Here is a tiny trained network, its code and every weight. The questions are about switching its units off for an input and a class, where a switched-off unit gives its printed mean instead of its output.

import numpy as np


def w(rows, s, z=0):
    codes = np.array(rows[::2]) - 128.0
    scale = np.full(codes.shape[1], s)
    scale[-1] = z or s
    return codes * scale


def f(y):
    return np.maximum(y, 0)


def log_softmax(a):
    a = a - a.max(-1, keepdims=True)
    return a - np.log(np.exp(a).sum(-1, keepdims=True))


def net(x, mask):
    res = np.array(x, float).reshape(1, 4) / 4 @ E
    y = f(res @ A[0][:, :-1].T + A[0][:, -1])
    res = res + np.where(mask, y, B[0][:, -1]) @ B[0][:, :-1]
    return log_softmax(res[-1] @ U[:, :-1].T + U[:, -1])


A, B = {}, {}
E = w([
[130,69,41,102],'x0',
[133,146,152,2],'x1',
[30,64,172,124],'x2',
[121,134,126,128],'x3',
],0.0083)
A[0] = w([
[127,172,177,114,116],'n1',
[133,142,116,251,2],'n2',
[140,107,123,54,207],'n3',
[190,151,113,127,65],'n4',
[133,143,164,140,206],'n5',
[135,80,73,144,102],'n6',
[158,144,132,77,120],'n7',
[160,101,78,111,161],'n8',
[74,67,146,123,66],'n9',
[189,174,121,132,83],'n10',
[138,103,113,215,2],'n11',
[108,188,154,122,90],'n12',
[107,77,73,92,156],'n13',
[144,158,144,47,42],'n14',
[100,68,160,137,55],'n15',
[193,152,96,144,63],'n16',
[117,112,61,92,54],'n17',
[178,168,101,155,65],'n18',
[212,150,81,132,47],'n19',
[61,98,173,109,65],'n20',
[84,88,153,134,50],'n21',
[148,142,167,33,66],'n22',
[129,172,183,149,55],'n23',
[134,134,145,64,31],'n24',
[78,98,149,124,52],'n25',
[119,128,154,63,57],'n26',
[134,143,194,161,117],'n27',
[89,87,156,150,112],'n28',
[104,86,79,101,150],'n29',
[169,168,111,112,75],'n30',
[87,85,156,125,47],'n31',
[139,83,64,123,36],'n32',
[115,173,213,179,48],'n33',
],0.011,0.0045)
B[0] = w([
[174,84,152,116,203],'n1',
[95,53,58,134,217],'n2',
[134,110,113,193,255],'n3',
[90,178,108,58,185],'n4',
[168,111,145,140,218],'n5',
[172,89,161,104,188],'n6',
[114,122,104,147,200],'n7',
[179,123,171,106,207],'n8',
[104,171,121,80,197],'n9',
[111,154,108,81,206],'n10',
[93,2,51,164,182],'n11',
[172,82,154,106,179],'n12',
[172,117,166,123,222],'n13',
[108,73,67,148,208],'n14',
[90,175,109,67,175],'n15',
[85,175,124,57,194],'n16',
[164,87,159,97,171],'n17',
[85,138,102,67,191],'n18',
[97,150,126,63,211],'n19',
[109,150,115,93,208],'n20',
[89,169,115,64,173],'n21',
[96,58,62,193,237],'n22',
[168,37,155,66,181],'n23',
[91,43,74,168,174],'n24',
[92,172,123,58,172],'n25',
[92,91,91,145,188],'n26',
[178,82,134,78,202],'n27',
[120,157,109,99,195],'n28',
[173,109,167,120,207],'n29',
[83,155,102,74,184],'n30',
[100,162,114,62,173],'n31',
[176,50,174,61,171],'n32',
[159,52,142,65,214],'n33',
],0.0092,0.0051)
U = w([
[87,65,33,182,76],'0',
[77,212,113,34,84],'1',
[162,137,143,140,252],'2',
[227,80,214,89,56],'3',
[175,205,197,229,206],'4',
[115,232,187,254,76],'5',
],0.0094,0.013)

Each question gives the input, the list of numbers given to net, and the class t.
The units are the neurons (one row each of A and B). Each row of codes is followed by its name. A weight is (code - 128) times the scale printed after its matrix; where a second scale follows, it is the last column's (A, B and U).
mask holds one flag per neuron, in row order. A switched-off neuron (its flag False) gives its mean, the last column of its row in B, instead of its output. The means were averaged over made-up inputs and are rounded, as every weight is.
A unit's drop is (log p(t) with every unit on - log p(t) with that unit switched off) / (log p(t) with every unit on - log p(t) with every unit switched off).
The circuit of an input: a set's keep is (log p(t) with only the set's units on - log p(t) with every unit switched off) / (log p(t) with every unit on - log p(t) with every unit switched off). Starting from the 12 units with the biggest drops (on a tie, the unit counted first), units are removed one at a time, each time the one whose removal leaves the highest keep (on an exact tie, the one counted first), for as long as the keep stays at least 0.8.
circuit, biggest first: the units of the circuit, biggest drop first
k most important neurons: the k neurons with the biggest drops, biggest first
drop of u: that unit's drop, to one decimal
input [-8,-7,-3,6], class 3: circuit, biggest first : [n33]
input [-8,3,-6,6], class 3: circuit, biggest first : [n23 n1]
input [5,6,0,6], class 0: circuit, biggest first : [n22 n3]
input [-1,8,-6,-6], class 0: circuit, biggest first : [n22 n14]
input [-1,4,-3,0], class 0: 2 most important neurons : [n22 n14]
input [8,1,-7,-1], class 3: 2 most important neurons : [n32 n8]
input [6,0,6,-1], class 1: 2 most important neurons : [n9 n15]
input [-4,8,8,5], class 0: 2 most important neurons : [n22 n24]
input [4,8,7,5], class 0: 3 most important neurons : [n22 n3 n24]
input [-6,-7,2,0], class 0: 2 most important neurons : [n2 n11]
input [-2,4,-3,0], class 0: 2 most important neurons : [n22 n14]
input [0,-2,0,-3], class 4: drop of n7 : 0.0
input [-5,4,-8,1], class 1: drop of n16 : 0.1
input [5,1,0,3], class 3: drop of n17 : 0.1
input [6,2,7,-4], class 1: drop of n13 : -0.1
input [-6,2,3,3], class 3: most important neuron : [n33]
